Here is a tiny trained network, its code and every weight. The questions are about switching its units off for an input and a target symbol, where a switched-off unit gives its printed mean instead of its output.

import numpy as np


def w(rows, s, z=0):
    codes = np.array(rows[::2]) - 128.0
    scale = np.full(codes.shape[1], s)
    scale[-1] = z or s
    return codes * scale


def f(y):
    return np.maximum(y, 0)


def softmax(a):
    e = np.exp(a - a.max(-1, keepdims=True))
    return e / e.sum(-1, keepdims=True)


def log_softmax(a):
    a = a - a.max(-1, keepdims=True)
    return a - np.log(np.exp(a).sum(-1, keepdims=True))


def net(x, mask):
    ids = ['ΔΘΛΞΣΦΨΩαγεζημπτ'.index(c) for c in x.split()]
    T = len(ids)
    res = E[ids] + P[:T]
    q, k, v = (res @ M[0].T for M in (Q, K, V))
    z = softmax(np.where(np.tri(T) > 0, q @ k.T / 4**0.5, -1e9)) @ v
    res = res + np.where(mask[0], z, O[0][:, -1]) @ O[0][:, :-1]
    y = f(res @ A[0][:, :-1].T + A[0][:, -1])
    res = res + np.where(mask[1:9], y, B[0][:, -1]) @ B[0][:, :-1]
    return log_softmax(res[-1] @ U[:, :-1].T + U[:, -1])


Q, K, V, O, A, B = {}, {}, {}, {}, {}, {}
E = w([
[101,140,121,157,124],'Δ',
[180,167,143,151,209],'Θ',
[111,140,127,158,91],'Λ',
[253,105,178,66,120],'Ξ',
[137,182,63,117,130],'Σ',
[64,122,110,188,100],'Φ',
[156,141,183,122,107],'Ψ',
[99,80,59,206,132],'Ω',
[102,139,107,144,119],'α',
[115,116,123,228,164],'γ',
[158,79,75,152,83],'ε',
[95,181,86,167,158],'ζ',
[190,109,235,157,164],'η',
[140,138,122,93,73],'μ',
[108,144,125,149,121],'π',
[171,130,152,91,83],'τ',
],0.015)
P = w([
[160,248,123,126,52],'0',
[133,117,103,100,159],'1',
[184,147,141,203,63],'2',
[122,74,105,88,188],'3',
[192,138,135,219,68],'4',
[123,52,93,86,211],'5',
[201,120,133,228,75],'6',
[127,40,89,87,229],'7',
[210,106,139,241,78],'8',
[134,27,83,101,233],'9',
],0.014)
Q[0] = w([
[107,75,131,63,198],'H0',
[167,175,171,191,68],'H0',
[145,184,152,161,5],'H0',
[74,77,148,91,106],'H0',
],0.015)
K[0] = w([
[178,37,126,166,184],'H0',
[10,211,159,44,111],'H0',
[6,207,192,67,34],'H0',
[103,79,83,158,135],'H0',
],0.011)
V[0] = w([
[196,102,228,64,113],'H0',
[186,198,77,59,157],'H0',
[190,170,110,159,131],'H0',
[124,196,153,195,253],'H0',
],0.013)
O[0] = w([
[135,69,250,114,166,97],'H0',
[109,61,108,86,77,254],'H0',
[91,75,136,146,99,253],'H0',
[22,226,176,95,126,195],'H0',
],0.015,0.0092)
A[0] = w([
[74,184,195,155,94,8],'N0',
[214,182,125,239,46,3],'N1',
[91,202,171,31,254,135],'N2',
[101,54,177,232,85,73],'N3',
[160,117,55,119,147,93],'N4',
[111,213,138,224,43,127],'N5',
[175,210,63,127,113,150],'N6',
[31,39,114,25,193,81],'N7',
],0.0076,0.0074)
B[0] = w([
[211,121,14,86,94,187],'N0',
[130,205,82,27,173,167],'N1',
[90,56,125,190,115,232],'N2',
[127,197,146,55,151,221],'N3',
[140,139,143,61,150,182],'N4',
[172,120,254,165,115,211],'N5',
[147,113,170,197,193,193],'N6',
[215,222,156,97,157,245],'N7',
],0.0084,0.012)
U = w([
[161,163,172,180,85,92],'Δ',
[24,164,155,39,170,187],'Θ',
[49,32,87,151,31,129],'Λ',
[177,146,186,102,136,60],'Ξ',
[174,204,61,39,126,55],'Σ',
[153,140,152,173,85,134],'Φ',
[184,162,151,136,89,120],'Ψ',
[190,204,134,179,145,141],'Ω',
[202,208,132,157,89,97],'α',
[100,111,180,253,47,162],'γ',
[130,24,79,142,171,171],'ε',
[120,147,150,168,97,163],'ζ',
[74,49,206,162,121,182],'η',
[159,229,177,71,38,3],'μ',
[165,144,146,151,82,139],'π',
[158,45,173,170,87,135],'τ',
],0.0065,0.0069)

Each question gives the input, a string of symbols that net reads in full, and the target symbol t.
The units are the heads (4 rows each of Q, K, V and O) and the neurons (one row each of A and B). Each row of codes is followed by its name. A weight is (code - 128) times the scale printed after its matrix; where a second scale follows, it is the last column's (O, A, B and U).
mask holds one flag per unit, heads first, then neurons. A switched-off unit (its flag False) gives its mean, the last column of its rows in O or B, instead of its output. The means were averaged over made-up inputs and are rounded, as every weight is.
A unit's drop is (log p(t) with every unit on - log p(t) with that unit switched off) / (log p(t) with every unit on - log p(t) with every unit switched off).
The circuit of an input: a set's keep is (log p(t) with only the set's units on - log p(t) with every unit switched off) / (log p(t) with every unit on - log p(t) with every unit switched off). Starting from all 9 units, units are removed one at a time, each time the one whose removal leaves the highest keep (on an exact tie, the one counted first), for as long as the keep stays at least 0.8.
units of the circuit, in order: the units of the circuit, biggest drop first
top k neurons: the k neurons with the biggest drops, biggest first
drop when u is switched off: that unit's drop, to one decimal
input ε τ ζ Θ Ψ Σ Σ, target Σ: top 3 neurons : N1, N2, N3
input ζ ζ Σ Σ Ω ε Σ ε Ψ τ, target ε: units of the circuit, in order : H0, N7
input ζ Θ Ψ Σ Σ ε Θ Θ η ζ, target η: top 4 neurons : N2, N1, N3, N4
input α ε μ Σ γ Ξ ε η ε α, target ε: units of the circuit, in order : H0, N5
input ζ ε Λ, target γ: units of the circuit, in order : N5, H0, N7
input ζ Ω Φ α ζ γ τ, target γ: top 2 neurons : N5, N7
input ζ ε Σ ζ, target ε: units of the circuit, in order : H0, N7
input ε Θ Λ, target Σ: units of the circuit, in order : H0, N1, N3
input Ξ τ α, target Ξ: top 2 neurons : N3, N7
input Σ η ζ Δ Σ α, target η: units of the circuit, in order : H0, N2
input Θ η Θ ε Θ Σ Φ τ Ξ, target μ: units of the circuit, in order : H0, N2, N7
input ε Θ Σ ε Θ Ω τ α, target Ω: units of the circuit, in order : H0, N6
input ε ζ Θ Θ ε Ω, target Ω: top 2 neurons : N6, N2
input ε ε τ Δ Θ, target Σ: top neuron : N1
input ζ Ω Ψ, target γ: top 3 neurons : N5, N7, N3
input Σ Θ Θ ε Σ, target Λ: top neuron : N7
input Ξ η Λ, target Ξ: units of the circuit, in order : N3, H0, N7
input ζ τ ζ, target γ: top 4 neurons : N5, N7, N3, N6
input Σ γ Δ γ Ψ τ, target γ: top 3 neurons : N2, N7, N3
input Σ η ε Θ Σ Θ ζ Σ Σ Δ, target Θ: top 2 neurons : N7, N5
input Φ τ Ψ ζ Δ Λ Σ ε ε Σ, target ε: drop when N7 is switched off : 0.3
